The rows lie along a hidden order. The number after each row says roughly how far along it the row is, from 0 to 20. A new part has a new order.
In the rows, 128 means zero.
[127 107 121 173 110 133 120 108 170 127 139  77 126 111  78 181 117 118
 118 140 132 107 156]
15
[145 122 103 162  88 133 112  69 176  90 146 114 129 131  73 163 124  88
 103 127 145 127 154]
10
[162 118 157  98  90 116 145  85 129  92 100  88  66 102 123 127 143  96
  73 153  91 126 121]
5
[ 96 105 205 175 136 112 138 207  66 173  74  83  78  95 190 119 131 241
 128 159 126 125 140]
20
[137 101 150 103  72 115 101 127 109  97  57 138  80 101 173  86 157 163
  79 140 133 160 130]
5
[114 134 166 136 120 127 113 147 104 138 115  93 105 115 117 121 133 160
  81 160 129 148 135]
18
[172 136  82 110  85 136  99  35 157  97 136 169 170 149  92 136 142  80
 110 114 164 142 145]
6
[ 99 109 114 165 136 140 117 132 149 161 167  99 157 122  97 162 117 153
 112 147 153 114 152]
20
[132 126 174 124 141 129 135 145  85 153 127 111 112  86 152  91 137 180
 105 182 113 146  98]
17
[162 115 152 138  78 116 127  98 107  97  84 110  68 128 156 109 157 131
 101 146 111 141 123]
5
[141 160 144 124  89 114 111  94 147  80 123  94  79 139 107 162 121  85
  55 114 124 169 165]
11
[130  60 109 167  71 132 114 111 138 142  63 124 129 115 142 113 176 211
 172 145 165 110 135]
10
[117 110 164 112 107 119 125 141 120 117 103 126  76  70 176  90 137 147
  79 165 101 152 112]
10
[131 118 150 129  99 125 108 137  96 121  78 136 109 110 158  86 152 183
  91 153 140 156 125]
12
[ 99 119  99 178  85 132 108 103 195 106 129  66 125 155  42 208 108 109
  95  98 164 107 197]
19
[166 135 135 123  95 115 146  74 135  91 121  79  77 109 123 124 142  78
  90 153  94 130 122]
7
[133 133 165 103 122 119 144 118 120  91 113 114  44  86 131 115 126 116
  58 144 100 149 116]
9
[140 119 153  70 100 125 119  88 123  73  84 146  62 100 146  91 139 106
  65 149 108 149 120]
0
[164 100 123 176 112 132 146  76 155 112 108 101 114 115 105 147 137 125
 137 146 125  93 139]
11
[127 142 158 131 127 131 126 130 122 129 137 101 110 103 105 120 124 120
  96 149 113 124 126]
16
[118 114 171 108 105 122 110 161  93 129 145 134  54  86 188  80 143 177
  91 168 118 175 106]
11
[182 114  79 131  83 144 127   2 189  66 112 132 138 139  44 141 148  45
  95 132 139 112 129]
2
[129 140 166  98 132 120 146 117 116  93 115 125  68  80 142 120 120  95
  61 128  90 145 117]
8
[137 130 108 159  86 127 117  51 192  73 120  94 119 149  50 200 117  50
  64 116 142 129 173]
11
[170 114 119 148  86 128 137  45 169  91 116 106 112 112  93 149 141  92
 106 146 129 114 122]
7
[142 121 134 141  72 123 104 100 139 100 104 106  87 135 114 131 144 141
  85 133 147 150 149]
11
[114 114 119 154 124 138 108 145 109 151  88 144 159 126 131 127 142 192
 141 136 167 127 135]
14
[128 117 157  74 106 120 116 122 117  88  92 149  67  88 170 101 129 111
  62 158 101 162 121]
0
[134 106 137 157 132 138 143  99 135 158 139  91 132  94 104 140 124 126
 133 168 115 103 119]
15
[ 92  85 127 158 115 132 109 179 123 153  68 143 150 120 144 117 142 234
 147 128 177 120 144]
17
[ 84 104 114 169 115 137  98 141 151 133 113 102 148 135  89 159 119 172
 113 130 167 121 174]
19
[ 86 104 171 177 124 122 118 207  87 158  75 104 112 112 180 124 130 220
 125 141 146 127 150]
20
[100  96 125 186 120 138 108 131 149 144 117 100 136 124  83 154 120 163
 115 156 151 115 154]
18
[190  96 169 138  66 107 147  71 111  93  43  91  35 112 158 103 170 124
 111 159  95 123 125]
0
[138 126 148 129 146 137 131 136 111 149 143 111 119 102 122 118 136 139
 110 158 119 129 112]
16
[158 118 142 133 123 130 138  91 100 132 110 115 125 103 131 116 150 153
 115 156 123 127 119]
11
[126  96 112 173 135 136 136 109 145 162 138  89 140 124 103 164 123 142
 158 140 137 110 146]
16
[145 136 155 100 108 121 134 110 124  80 107 115  75 100 131 107 138 102
  68 146 103 144 121]
7
[172 120 162 114  86 114 140  49 139  91 101  85  48 103 129 127 147  94
  90 170  87 149 122]
3
[138 109 159 137  93 121 105 136  75 131  56 124  99 142 156  85 166 204
  93 147 150 160 130]
10
[116 123 149 139 143 138 120 135 120 146 144 111 141 108 111 133 127 144
 117 154 124 129 120]
17
[154 132 136 126 116 127 125 108 104 123 114 116 111 117 129 103 150 147
 105 145 130 140 120]
12
[137 104  89 176 117 136 163  73 184 121 116  60  95 137  47 191 132  88
 138 126 129  68 160]
14
[139  81 139 193 112 132 154  72 133 143  81  85 110 105 108 149 143 167
 133 160 124  92 133]
12
[124 122 142 125  93 126 111 121 113 111  92 124 100 117 132 110 150 149
  69 144 135 190 125]
12
[133 121 144 141  72 118 108 114 132  90  69 100  81 134 117 125 146 130
  59 132 138 147 152]
11
[140 130 157 103 112 120 145 104 120  85 106 116  75  97 134 119 126  99
  59 146 102 150 123]
7
[124  87 130 206 115 131 158  92 156 143 117  52  95 110  92 175 125 157
 132 157 117  84 149]
16
[107 104 116 164 153 140 134 148 122 184 132 116 143 110 121 142 122 174
 151 140 133 111 134]
19
[124 108  91 180 102 134 136  74 194 116 110  82 123 153  59 188 131 117
 138 103 153  73 176]
14
[172 100 112 163  71 128 133  39 167  85  81 113 114 134  87 150 153 126
 105 128 141 101 147]
5
[185 120 140 112  90 118 143  42 135  87 103  80  44 112 112 125 145  78
  97 156  84 132 125]
2
[144 135  92 132 130 139 134  61 186 112 164  98 135 119  51 172 125  47
 130 116 120  92 138]
11

[119 159 134 102 144 124 132 122 130 136 137 128 127 118 123 131 102 138
 132 127 136  88 125 140 136 130 126 132 138  85 129 138 137 125 120 128
 130 119]
4
[123 120 149 124 109 124 120 149 213 126 124 141 140 113 188 124 102  95
 118 146 129 255 127 127 153 165 135 255 164 197 142 115 118 124 119 125
 123 137]
5
[164  64 113 212  95 136 121 137  97 117 111 124 122 137 124 120 179  82
 119 127 114 136 135 106  97 114 147  80 100 198 128  98 111 131 145 122
 117 152]
17
[174 106 101 203 102 134 120 131  94 123 119 126 117 141 118 123 175  95
 117 128 120  86 128 113  88 110 150  56 104 144 132  81 115 133 143 139
 125 146]
14
[174 116  96 219 102 135 119 137 100 123 120 127 117 134 134 124 165  95
 117 135 122 138 128 115  86 112 163  63 107 169 141  73 114 132 141 143
 124 149]
17
[127 124 112 119 123 129 127 121  98 126 125 124 122 132 112 127 135 132
 127 123 124  44 128 122 109 115 123  79 111 106 123 114 124 129 129 126
 129 123]
9
[104  62 157 107 106 128 127 133 152 118 114 127 141 118 133 121 134  91
 126 129 118 203 142 118 155 141 110 197 134 184 118 164 116 125 126  99
 115 133]
4
[123 109 129 131 109 126 122 137 155 123 122 132 130 118 150 123 117  99
 120 135 125 222 128 121 129 139 130 162 134 156 134 109 117 125 123 121
 122 131]
5
[181 116  99 190 107 141 125 118  79 126 119 121 117 179  99 127 214 128
 121 119 119   1 127 112  86 105 140  39 100 101 122  83 118 143 159 166
 138 129]
20
[133 109 117 153 104 127 120 144 154 123 121 134 127 118 158 123 120  93
 117 143 123 255 129 118 112 137 143 148 127 181 139  92 116 125 125 124
 121 136]
0
[118 170 148 100 154 123 134 122 151 133 141 131 134 116 129 133 100 143
 136 127 141 113 123 148 166 140 124 166 151  86 128 170 141 125 119 128
 129 117]
10
[137 149 103 125 128 127 125 121  98 130 130 125 118 127 116 129 124 134
 124 125 128  55 124 126 101 113 131  65 116  89 130  94 127 130 128 139
 132 125]
9
[118 196 147  96 173 123 138 119 135 140 148 127 131 115 119 138 101 176
 143 122 146  71 122 155 159 133 123 151 148  73 129 180 152 125 119 130
 134 117]
13
[123 152 112 106 146 126 134 117  91 135 134 123 120 137 103 132 130 172
 139 120 128   9 126 130 106 112 120  65 110  89 123 124 137 131 130 136
 138 120]
10
[138 146  99 125 128 130 127 118  87 132 131 123 118 147 106 131 144 150
 130 121 125  16 124 123  93 107 128  44 107  89 125  91 129 133 135 148
 137 122]
13
[111 142 166  97 148 125 134 123 154 135 136 129 138 116 127 129 108 132
 136 126 138 127 127 144 178 145 117 199 156 106 124 191 139 125 121 117
 126 119]
0
[129  93 121 152 102 128 121 145 148 121 118 131 131 118 158 122 127  94
 118 136 120 255 133 115 118 136 139 154 129 192 136  98 113 126 126 117
 120 137]
0
[189 149  82 201 114 136 120 120  87 128 127 125 112 164 112 128 182 122
 116 124 127  25 120 120  76 104 158  24 103  86 135  56 121 141 150 169
 139 134]
6
[134 158 103 119 128 126 125 120 102 128 131 126 118 131 117 129 121 135
 124 125 131  50 122 128  99 112 134  62 118  86 132  90 129 129 127 141
 134 123]
9
[148 111 103 186 103 128 120 142 123 123 120 129 122 125 149 123 136  96
 117 136 122 211 127 116  95 125 148  91 116 182 139  79 116 127 130 128
 123 147]
13
[152 118 102 148 118 136 126 118  81 125 123 121 118 164  99 129 176 146
 125 119 120   2 128 115  91 106 129  43 100 100 123  91 123 137 148 152
 138 124]
14
[112 149 154  97 150 124 135 123 150 136 138 129 136 116 128 131 106 143
 137 124 137 112 125 145 170 139 120 183 151  96 126 182 140 125 120 123
 127 119]
10
[131 127 108 127 125 129 126 121 100 133 127 125 122 133 112 127 128 130
 124 125 126  52 127 124 103 113 126  65 113  98 126 108 126 129 129 132
 129 124]
9
[138 126 106 157 108 126 120 140 143 124 123 132 125 118 153 125 119  99
 117 141 126 241 127 121 109 133 141 128 127 164 140  83 117 127 125 130
 124 140]
10
[121 137 135 115 124 124 125 132 156 129 129 133 131 115 147 126 104 111
 123 134 131 198 124 133 143 138 129 169 148 124 134 124 126 125 120 127
 126 126]
4
[135 149 103 123 127 127 126 120 104 128 130 126 119 131 116 129 122 134
 125 124 131  62 123 127 101 114 131  69 116  85 129  94 128 130 127 139
 133 123]
9
[154 167  93 137 134 135 129 117  83 133 132 123 115 172 103 135 173 174
 129 120 126   1 124 121  85 105 129  34 102  75 125  80 130 139 147 164
 148 121]
17
[134 129 102 138 113 128 123 127 115 127 126 127 121 124 127 127 125 111
 120 130 127 103 123 123 105 119 138  86 119 114 132  91 121 128 127 134
 128 126]
9
[140 134 105 160 109 126 120 141 142 127 125 134 123 118 158 125 114 100
 117 140 128 232 126 122 104 131 147 120 130 153 143  75 119 126 124 134
 126 141]
10
[117 216 116  96 194 126 149 116  88 146 155 123 120 145 101 145 120 249
 157 119 140   1 124 148 117 109 119  56 112  76 124 157 166 131 127 142
 152 117]
20
[117 142 158 105 132 123 126 132 190 130 132 136 141 113 159 127  99 119
 126 134 137 239 124 143 175 157 126 231 164 123 133 153 130 124 118 126
 125 122]
0
[114  94 148 107 111 126 125 132 151 123 121 131 136 116 141 123 120 100
 123 132 124 198 133 124 145 142 119 185 138 152 127 140 120 125 124 113
 119 127]
4
[117 140 156 104 130 123 126 133 184 129 133 135 141 113 157 128 100 114
 125 133 137 247 124 142 173 156 126 220 167 121 133 154 130 124 118 126
 125 120]
0
[131 133 105 122 125 128 126 122  99 129 128 124 121 131 112 129 130 131
 126 124 126  44 126 124 102 115 126  70 114 100 126 104 126 129 128 132
 130 124]
9
[197 160  82 194 117 138 121 118  85 129 128 124 112 176 105 129 197 138
 119 122 128   4 119 120  76 104 152  22 107  67 133  58 122 143 155 180
 146 127]
20
[121 110 128 128 110 126 122 138 153 125 122 133 131 117 151 124 116  98
 119 136 125 240 129 122 129 140 130 158 135 157 134 110 118 125 124 121
 122 134]
5
[123 172 117 104 151 126 133 118 107 136 139 125 122 126 112 135 111 159
 136 122 135  37 123 137 119 117 125  77 124  78 127 132 140 127 124 133
 135 119]
5
[193  91 100 229  92 141 121 128  85 120 115 121 117 162 107 122 209  97
 118 122 118  32 129 111  88 107 155  44  98 143 128  83 113 137 156 151
 127 147]
20
[124 136 129 117 119 124 123 134 163 129 128 134 130 115 151 127 103 112
 122 133 132 202 125 132 141 140 131 169 144 120 136 120 124 125 120 129
 126 123]
4
[115 193 141  94 182 124 144 117 110 142 151 125 128 125 108 140 109 201
 151 121 142  18 124 153 152 120 120 107 132  79 124 180 157 127 121 127
 137 118]
5
[110 189 129  93 188 127 148 117  84 144 151 121 123 145  96 144 126 243
 159 118 135   1 129 144 124 111 112  61 110  96 117 181 162 131 128 130
 148 118]
20
